Below is a small trained network, with its code and all its weights. Each question gives an input and a class and asks what happens when units are switched off, that is, made to give their printed mean instead of their output.

import numpy as np


def w(rows, s, z=0):
    codes = np.array(rows[::2]) - 128.0
    scale = np.full(codes.shape[1], s)
    scale[-1] = z or s
    return codes * scale


def f(y):
    return np.maximum(y, 0)


def log_softmax(a):
    a = a - a.max(-1, keepdims=True)
    return a - np.log(np.exp(a).sum(-1, keepdims=True))


def net(x, mask):
    res = np.array(x, float).reshape(1, 8) / 4 @ E
    y = f(res @ A[0][:, :-1].T + A[0][:, -1])
    res = res + np.where(mask, y, B[0][:, -1]) @ B[0][:, :-1]
    return log_softmax(res[-1] @ U[:, :-1].T + U[:, -1])


A, B = {}, {}
E = w([
[77,1,163],'x0',
[129,128,118],'x1',
[140,119,106],'x2',
[159,112,97],'x3',
[209,123,230],'x4',
[135,120,117],'x5',
[150,108,89],'x6',
[185,94,62],'x7',
],0.006)
A[0] = w([
[138,114,115,251],'neuron 1',
[159,189,96,36],'neuron 2',
[108,152,157,131],'neuron 3',
[107,139,100,165],'neuron 4',
[173,103,108,93],'neuron 5',
[111,104,103,215],'neuron 6',
[91,151,160,132],'neuron 7',
[97,167,180,122],'neuron 8',
[156,97,213,175],'neuron 9',
[154,184,94,50],'neuron 10',
[136,51,141,18],'neuron 11',
[134,148,187,223],'neuron 12',
[254,118,194,151],'neuron 13',
[146,149,93,69],'neuron 14',
[137,187,121,30],'neuron 15',
[207,158,128,17],'neuron 16',
[114,128,67,182],'neuron 17',
[144,200,125,60],'neuron 18',
[149,172,113,23],'neuron 19',
[191,91,173,131],'neuron 20',
[71,61,187,33],'neuron 21',
[149,188,125,65],'neuron 22',
[105,108,184,22],'neuron 23',
[91,49,98,21],'neuron 24',
[136,152,155,22],'neuron 25',
],0.015,0.003)
B[0] = w([
[113,128,94,185],'neuron 1',
[115,70,230,183],'neuron 2',
[167,106,56,163],'neuron 3',
[50,164,113,171],'neuron 4',
[212,139,98,164],'neuron 5',
[118,186,134,186],'neuron 6',
[195,111,45,171],'neuron 7',
[147,87,75,184],'neuron 8',
[93,161,119,222],'neuron 9',
[119,101,154,180],'neuron 10',
[162,58,209,181],'neuron 11',
[140,174,3,205],'neuron 12',
[36,237,117,253],'neuron 13',
[112,91,120,157],'neuron 14',
[204,109,174,168],'neuron 15',
[138,106,141,176],'neuron 16',
[67,192,109,199],'neuron 17',
[143,19,171,186],'neuron 18',
[128,75,191,158],'neuron 19',
[74,164,107,201],'neuron 20',
[150,97,150,207],'neuron 21',
[113,96,201,178],'neuron 22',
[160,90,128,163],'neuron 23',
[121,121,171,196],'neuron 24',
[112,103,119,140],'neuron 25',
],0.0061,0.0068)
U = w([
[138,194,106,254],'0',
[67,247,101,91],'1',
[160,186,104,196],'2',
[254,74,213,41],'3',
[173,188,76,155],'4',
[176,186,80,108],'5',
],0.01,0.0035)

Each question gives the input, the list of numbers given to net, and the class t.
The units are the neurons (one row each of A and B). Each row of codes is followed by its name. A weight is (code - 128) times the scale printed after its matrix; where a second scale follows, it is the last column's (A, B and U).
mask holds one flag per neuron, in row order. A switched-off neuron (its flag False) gives its mean, the last column of its row in B, instead of its output. The means were averaged over made-up inputs and are rounded, as every weight is.
A unit's drop is (log p(t) with every unit on - log p(t) with that unit switched off) / (log p(t) with every unit on - log p(t) with every unit switched off).
The circuit of an input: a set's keep is (log p(t) with only the set's units on - log p(t) with every unit switched off) / (log p(t) with every unit on - log p(t) with every unit switched off). Starting from the 12 units with the biggest drops (on a tie, the unit counted first), units are removed one at a time, each time the one whose removal leaves the highest keep (on an exact tie, the one counted first), for as long as the keep stays at least 0.8.
units of the circuit, in order: the units of the circuit, biggest drop first
k most important neurons: the k neurons with the biggest drops, biggest first
drop of u: that unit's drop, to one decimal
input [7,-3,2,0,-3,1,-4,-6], class 3: units of the circuit, in order -> (neuron 13; neuron 21)
input [7,-4,0,-2,0,2,5,3], class 3: 2 most important neurons -> (neuron 11; neuron 13)
input [-1,-4,3,2,6,-3,3,0], class 1: units of the circuit, in order -> (neuron 13; neuron 20)
input [4,-7,3,1,8,6,-3,6], class 1: 2 most important neurons -> (neuron 13; neuron 20)
input [-6,-1,-4,-3,3,2,-1,-6], class 3: units of the circuit, in order -> (neuron 18; neuron 15)
input [7,6,-1,-8,-6,6,-7,5], class 3: units of the circuit, in order -> (neuron 13)
input [-6,5,2,-8,-3,-3,-6,1], class 3: 2 most important neurons -> (neuron 13; neuron 18)
input [-4,5,5,-3,-5,6,-7,-7], class 4: 2 most important neurons -> (neuron 13; neuron 7)
input [-6,-5,-2,-4,-5,-1,3,1], class 3: drop of neuron 18 -> 0.2
input [-6,3,1,-3,-4,-5,6,-3], class 3: drop of neuron 1 -> 0.0
input [-6,4,2,-3,-5,2,-2,-1], class 3: drop of neuron 22 -> 0.1
